Each new row is followed by its nearest point in the smallest flat space through zero that holds the last named rows:
In the rows, 128 means zero.
lefo (2 x 19):
[[ 89  94 121  86 107 123 143  74 129  94  92 106 119 116 148 179 169 111
  165]
 [130 121 125 134 160 104 136 130 123 107 181 123 153 133 118 142 102  83
  128]]
New rows:
[144 170 171 168 140 113  93 145 104 122 153 151 141 136  98  72  97 146
 148] -> [153 149 132 155 143 130 119 163 127 148 154 142 135 136 115  96 100 136
 104]
[105 120 145 148  97 146 108 119 135 177  77 125  98 121 117 139 153 169
 112] -> [126 135 131 122  98 151 120 126 133 148  78 133 104 123 137 115 153 171
 128]
[ 92  66 111 114 123 116  96 101 106 109 144 143 153 126 101 143 153  97
 173] -> [109 107 123 109 132 114 140 101 126 100 135 114 135 124 134 161 137  97
 147]

Lebo (5 x 19):
[[116  98 164 146 128 109 130 134 124 156 143 125 128 114 122 160 161 164
  112]
 [123 133 117 121 118 113 139 116 114 134  97 138  72 130 125 145 119  63
  181]
 [106  74  94 112 116 105 142 120 136 155 144 149 147  96 124 179 117 132
  136]
 [114  29 129 154 149 101 141 114  97 172 186 130  76 100 129 150 143 156
  128]
 [131  80  93 136 153 122 132 109 110 157 148 143 101 112 140 131 113 122
  137]]
New rows:
[142 185 142 175 127 103  80 147 114 196 108 155 109 132 142 147 111 111
 114] -> [146 160 146 153 157 126 113 121 119 173  80 145 120 129 144 146 147 117
 129]
[ 96  67 131 143 114 128 128 142  81  85 128 127 130 144  79 104 112 117
 114] -> [116 100 129 121 112 125 140 131 123 101 164 111 108 130 116 113 123 132
 133]
[153 177 125 118 113 128 135 117 178 140 212  96  70 158 104  77 126 144
 135] -> [132 128 140 131 125 141 130 133 118  88 158 102 100 147 122  79 124 131
 126]

novav (4 x 19):
[[130 155 130 126  94 132 116 128 132 174 100 122 116 123 110 144 152 132
  161]
 [179  84 147 141 106 128 139 155 102 120 176  92 149  92 134  89 151 143
  127]
 [165 164 128 149 100  82 146 126 120 174 121 119 135 117 134 125 155 145
  174]
 [161 149 111 137 127  72 174 130 113 139 153 134 125 114 154 127 114 144
  149]]
New rows:
[136 147 133 158 161 105 134  96 138 114  94 147 179 155 131 135 132 161
 118] -> [124 150 133 157 159  94 124 102 140 117 107 139 159 159 142 115 136 124
 128]
[137 109  90  83 153 184 126 115 174 126 148 211 128 102 107 133 150 119
 168] -> [109 125 121 108 125 152 123 132 132 128 124 135 107 126 119 146 114 122
 121]
[ 92 117 114 111 129 121 122 159 128 139 131 131 139  94 141 114 131 197
 191] -> [141 132 125 125 110 123 137 136 121 145 134 123 119 114 127 132 132 135
 142]

vivi (4 x 19):
[[133 129 167 137 156  94 148 122 139 116 122 155 134 179 115  97 109 139
  129]
 [151 115 199 121 142 144 146  96 137 124 136 127 139 147 137 120 135 150
  142]
 [154 122 227 135 163  94 139  78 125 127 124 142 173 198 105  91 139 164
  115]
 [159 105 153 131 138 103 161 111 138 114 132 114 121 189 113 132 107 124
  144]]
New rows:
[174  92 144 120 142 151 143 134 167 120 103 135 167  85 137  85 137 150
 136] -> [129 129 166 121 136 152 133 119 136 127 132 139 131 115 145 119 135 143
 137]
[171 155 127 137 107 125 111 110  36 165 133 165 138 137 155 140 184  89
  90] -> [127 134 123 130 118 123  96 110 102 147 124 111 161 117 113 133 160 135
  99]

Ses (2 x 19):
[[127 107 151  99 124 131 153 149 130 118 130 136 121  95  81 160 144  89
  143]
 [169 126  96  74 108 118 109 101  86 126 176  78 103 173 129 218 172 130
  123]]
New rows:
[174  75 125 108 138 115  95  87  96 103 182 145 110 135 136 191 168 103
  92] -> [153 123 113  90 115 123 122 116 103 125 157  99 111 148 119 189 158 121
 128]
[118 162 129 147 137 157 155 147 115 123  85 141 113  98 133  85  94 147
 149] -> [110 131 140 154 137 132 134 138 146 130 107 149 139 112 132  86 107 131
 129]

Maten (4 x 19):
[[121  84 147  98 113  67 123  67 136 112  91 122 116  92  85 211 146 161
   73]
 [103 136 128 172 133 141  99 170 131 147 155 106 154 142 147 112  96 111
  155]
 [123 135 183 151 150 158 129 128 128 113 150 101 196 145 176 131 181 159
  118]
 [114 146 120 127 181 149  94 138 137 125 158 116 127 160 158 110 120 125
  147]]
New rows:
[126 134 154 117 102 143 172 144 173 115 131 132 115  95 111 155 107 109
 125] -> [134 121 128 131 101 120 144 129 123 132 115 135 127 114 114 131 126 125
 124]
[ 62 160  78 154 164 170 136 123 138 118 113 136  94 122 101  98 115 117
 161] -> [126 142  98 121 147 137 114 142 131 135 139 136 100 142 130 103 100 108
 151]
[118 125 123 108 159  96 101  93 134  65 110 133  85 140 109 152 140 135
  86] -> [125 116 121  85 162 104 109  84 139 110 119 130  96 129 115 162 137 145
 105]

voru (3 x 19):
[[139 128  93 143 144  98  80 201 152 123 126 112 137 128 105 153 154 148
  100]
 [158 120 136 118 141 124  74 170 141 118 121 153 104 133 126 142 155 136
   61]
 [183  86 147 123  85 117 129 161 142 151 180 119 144 106 101 138 134 177
   90]]
New rows:
[160 109 136 131 128 113  90 158 142 104 125 142 161 140 104  97 109 144
  77] -> [153 116 132 124 125 121 102 160 139 129 136 134 123 125 119 138 143 144
  90]
[ 98 179 125 161 127 123 111  83 109  99  98 147 103 105 137  69 113 103
 186] -> [ 87 155 121 130 150 140 144  89 113 116  97 132 121 141 149 116 116  93
 167]
[123 137 127 190  83 103 151 177 151 138 157 129 111 110  79 170 123  77
 128] -> [133 122 111 139 121 112 127 155 138 135 141 107 147 121 111 137 131 146
 135]

litag (5 x 19):
[[112 126 144 104 122 153 104 155 101 121 127 156 171  85 115 117 157 107
  134]
 [138  80 133  98 121 125  91  87 124 144 138 108 166  94  91 120 155 142
  133]
 [107 145 113  88 158 187  93 170 104 130  84 121 133  79  88  93 165  97
  111]
 [ 95 177 113 146 131 175 151 202 103 117  98 169 108 135 139  99 126  88
  129]
 [143 135 148  94 155 119 101 125 136 116 129 106 137  91 134 158 142 132
  102]]
New rows:
[116  74 181 134 112 117 129 123 116 117 120 131 160 156 159 152 160 140
 101] -> [138 112 147 129 112 110 126 117 125 124 154 141 152 115 144 145 131 135
 131]
[144 141 132 168 126 119 118 192 111 112 106 139 136  91 140 115 170 113
  55] -> [137 141 126 128 131 155 128 170 105 126 125 142 117  81 164 126 147 107
  87]
[112  97 146 137 127 123 155 100 165 139 154 124 114 140 166 153 128 185
 152] -> [144 113 135 144 115  95 141  97 143 130 151 122 126 149 144 147 111 149
 133]

kuv (4 x 19):
[[140 130 102 119 188 120 141 157 130  96 118 144 151 124 110 173 193 125
  185]
 [147 143 107 101 151 172  95 212 131 127 121  98 128 118 147 157 152 141
   88]
 [107  93 131 172 130 122 107 202 159  93 165 150  95  72 100 166 146  36
  169]
 [ 93  98 161 159  94 109 141  87 121 148 144 119 108 131 118 113 100 116
  137]]
New rows:
[137 127 133 127 134 150 127 183 150 102 171 142 115 158 115 180 155 116
 143] -> [127 120 119 132 149 136 118 177 136 113 134 126 124 111 121 158 156 108
 143]
[162 155 182 151 127 115 128 120 130 129 145 133 112 113 166  97 121 105
 123] -> [131 132 131 134 108 125 122 118 136 126 134 142 121 121 130 109 104 113
 117]
[142 115 136 150 105  66 112  95 109 125 131 136 125 134  83 132 114 104
 206] -> [111 109 140 155 125  93 152  87 131 117 138 155 126 125 105 125 129 102
 178]

sepob (3 x 19):
[[119 117  90 105  89 128 103  78 153 157 156 123 144 114 167 144  97 164
  152]
 [ 63 124 126 113 171 124 137  55 141 177 128 120  85 101 138 131 113 163
  190]
 [112 128  65 102 128 123 126  41 124 126 162 122 148 129 193 140 124 167
  208]]
New rows:
[ 98 131 143 137 142 120 147  56 136 184 103 125 114 126 124 132  94 140
 148] -> [ 86 123 134 119 149 127 129  89 143 168 126 123  97 106 127 131 112 150
 156]
[ 97 142 138 160 180 124 167 165  97 131 110 126  80 139 110 130 146 121
 132] -> [109 137 160 142 183 126 155 141 109 121 103 129  96 130  99 115 151 110
 135]
[125 121 102 133 109 148  81 160 122  76 125 132 127 158 144 108 122 173
 155] -> [146 130 109 125 113 128 125 126 122 109 139 129 150 138 145 131 133 128
 132]

Gutu (3 x 19):
[[107 118 168 139 162 171 162 113 121 138 186 118 123 116 195 142 165 107
   56]
 [117 135 179 106 157 181 120 112 132 131 202 110 119  97 193 147 150  84
   52]
 [114 124 162 132 154 165 148 114 123 131 177 117 121 115 182 139 157 106
   67]]
New rows:
[123  89 171 147 191 168 155 112 126 132 144  98 147 132 171 120 154 105
  91] -> [111 117 153 144 153 155 162 118 121 138 165 123 126 124 175 137 157 119
  79]
[ 88  86 109 109 172 106 126 149 110 123  95 138 189 138 159 128 121 173
 124] -> [113 110 124 141 136 119 154 140 130 160 125 143 146 139 129 134 125 148
 144]
[144  68 119 131 133 145 145 115 183 174 163 117 186 115 139 146 185 152
 132] -> [106 108 141 133 147 135 154 140 135 171 150 142 150 130 150 143 129 138
 125]

rar (2 x 19):
[[137  86 146  87 109 136  88 151 116 206 134 128 228  97 126  92 150 133
  127]
 [187  96 132  58  92 140 119 157 112 184 136 137 234 101 122 115  83 133
  111]]
New rows:
[139 142  88  85 128 113 127 163 127 179 120 140 215  92 115 120 115 142
 122] -> [156 105 133  88 108 135 116 146 118 169 133 132 196 110 125 115 112 131
 120]
[175 142 116 157 129 164 212 111 143 110 142 122  70 135  96 158 113 170
 114] -> [146 153 113 135 129 126 161 120 132  81 126 132  83 145 127 156  87 126
 121]

supe (4 x 19):
[[ 96 130 102 135 125  86 120 132 124 110 129 119 118 129  96 108 152  76
  155]
 [117 133 136 143 172  84 130 130 114 160 103 110 151 146  67  95 155  24
  146]
 [121 134 151 118 158 108 158 125 135 147 117 112 111 141 104 148 124  67
  134]
 [ 99 137 124 125 103 102 158 127 142 108 131 146  77 133 195 161 141 179
   94]]
New rows:
[175  92 118 130 144 175 105 109  88 149 135 119 180 140  65 114 138  84
 160] -> [162 118 133 131 150 162  95 129 114 148 126 113 182 121  67  95 112  90
 158]
[187 140 106 128 104 146 139 117 137 152 133  66 139 139 120 100 128  86
 141] -> [142 124 133 125 141 142 119 128 124 137 127 118 146 126  97 120 118 103
 144]

dozad (3 x 19):
[[ 98  62 123 179  76 116 153 155 141 169  90 119 114 139  56 183 170 160
  112]
 [105  84 128 175 108 116 147 152 130 157 112 131 118 123  99 163 152 166
  109]
 [ 94  75 126 190 120 117 157 166 125 163 116 143 112 109 111 168 147 188
  102]]
New rows:
[159 147 137 118 126 100  75  92 169 137  76  93 138 112 158 101 152 139
 116] -> [153 146 148 132 122 104 103 102 126 122 138 112 146 140 133 117 145 113
 119]
[113 111 147 188 104 106 144 166 128 133 103 129 134 147 135 131 196 178
 107] -> [120  96 143 185 113  99 132 138 125 153 124 126 129 123 114 154 160 166
  99]

Riduf (5 x 19):
[[165 176  95 167 171 189 206  88 135 111 155 107 163 139 129 105 107 137
  128]
 [136 137  89 168 132 148 169  65 130 114 156  57 159 168 146 134  82 104
  150]
 [134 141 120 112 181 113 155 114 160 113 102 127 147 232 103 105 110 151
  129]
 [107 138  83 123  77  94  97 117 109  68 144  33 172 168 110 153  89 139
   72]
 [138 165 107 159 163 164 201  89 139 114 145  79 159 163 141  96 100 118
  128]]
New rows:
[ 98 142 130 103 126 124 100 119 139 112 101 116 134 137 112 169  82 121
  87] -> [118 125 119 115 112 105 106 133 124 109 124 107 138 150 116 138 120 137
 108]
[115 112  86 157 123 133 131  86 131 100 151 110 139 132 120 141  85  95
 136] -> [135 123  99 151 115 134 131  91 123 119 148  90 144 141 135 150 101 116
 144]

Pafab (5 x 19):
[[ 78  96 137 154 187  99 178 112 161 155 137 197 158 172 129  78  88 170
   86]
 [134 162 131 151 107 156 102 161 103 152 110 112 123 120 116 122 169 117
  152]
 [130 135 115 167  94 122 109 137 139 133 107 101 161 167 153 140 114 142
   99]
 [120 136 112 197  96 122 110 136 145 153  96 109 171 182 153 125 111 158
   91]
 [129  92 136 199  69 170 114 152 152 137 121 109 145 160 119 139 117 145
  133]]
New rows:
[176 121  98  57 121 119 119 103 119  79 144 105 138 138 139 156 109 101
 115] -> [151 126 118  70 119 103 123 111 128  78 142  99 125 117 153 170 110 106
 115]
[175 165 110 128 105 189  64  96 122 148 105 124 160 138 147 172 167 128
 182] -> [154 157 112 150  88 146  90 130 111 137 103  85 116 111 128 144 154 120
 149]
[160 112 155 136 106 149 124 114 166  91 118 133 182 138 118  97 110 139
 112] -> [125 101 132 145 111 133 133 131 147 119 134 126 142 149 132 137 107 137
 117]

kubob (2 x 19):
[[229 160 165 159 131 116 159 166 120 133 153  75 189 102 139  57  95 135
  110]
 [166 143 140 119 100 115 152 132 129 132 123  94 162 106 135 125 104 133
  121]]
New rows:
[110 123 124 176 146 171  67 111 151 100  82 139  73 169 141 160 163 125
 103] -> [ 84 111 114 134 154 141 103 121 128 124 131 165  91 151 120 137 153 123
 136]
[140 153 124 182 178 146  97 104 123 102 142 144  97 163 113  94 152 111
 144] -> [123 121 129 162 178 143 105 144 121 124 152 155 106 151 122  91 150 124
 129]
[ 91 108 110  84  69 113 138  61 132 108  95 129 107 146 121 182 105 106
 127] -> [ 82 118 108  81  81 120 133  95 138 129  94 130 118 121 128 198 125 129
 136]

sodi (3 x 19):
[[ 96 133 106 101 154 101 128 136 133 135 123 121 135 139 110 152 105 147
  158]
 [ 52 123  81 116 116 126  93 124 145 120 151 140 142 112  91 137  94 129
  121]
 [110  46 153 100 178 164  91 198 123 158 126  74 152 174  98 119 160 120
  142]]
New rows:
[ 98 146 164 125 138  78 147 111 134 106 151 181 156  80 136 173  67 169
 153] -> [107 171  96 118 126  88 144 102 135 120 125 148 123 115 126 153  92 148
 147]
[164 186 135 141  86 138 142  96 135 115 116 113  80 112 172 149 118 117
 135] -> [167 169 135 148 106 114 158  95 124 116 121 150 111 111 157 127 127 130
 121]
[110 129 122  91 152 165 102 137 107 102 156 124 149 100 153 146 102 134
 146] -> [105 121 116 120 132 127 117 134 132 129 133 126 134 129 115 132 120 130
 131]

zupa (4 x 19):
[[107 161 112 167 119 131 151 134 128  75  73 103  82 124 132  93 193  53
  179]
 [133 120 143 117 104 167 158 112 150 158 169 140 187 102 131 134  94 147
   88]
 [150 104 106 129 110 167 132 100 164 120 141 126 117 127 145 123 135  66
  157]
 [125 113 143 110 121 150 157 136 134 150 150 150 175 115 143 136  90 129
  103]]
New rows:
[123 135 118 129 145 114 131 159 118  82 101 135 123 150 171 123 126  82
 148] -> [115 121 125 125 143 117 139 158 113 109  97 139 110 140 149 123 132  79
 158]
[106 126 162 111 143  98 131 184  94 124  49 148 124 169 137 142  69 162
 135] -> [100 126 148 109 167  79 130 189  79 129  96 153 130 147 141 139 103 143
 124]
[120 171  99  94 184  90 104 140  76  94 105 154 109 169 181 101 128  95
 145] -> [114 120 125 119 162  89 116 170  96 109  89 140  94 155 144 131 130 101
 159]

toba (4 x 19):
[[129 124 155 103 114 142 112 186 164 114 200 150 128 126 142 146 141 142
  130]
 [147 109 156  99  97 154  74 201 171 112 206 135 110 135 152 128 133 144
  121]
 [131 100 129  91 110 137  94 158 156 129 176 162 112 127 136 103 101 125
  122]
 [141 115 150  95  87 145  93 189 173 124 204 132 133 134 150 111 112 136
  107]]
New rows:
[187 118 133 167 154  95 124 169  91 100 136 104 150 111 160 146  89 137
 109] -> [139 136 136 140 117 134 121 137 129 125 126  98 133 135 135 131 137 134
 120]
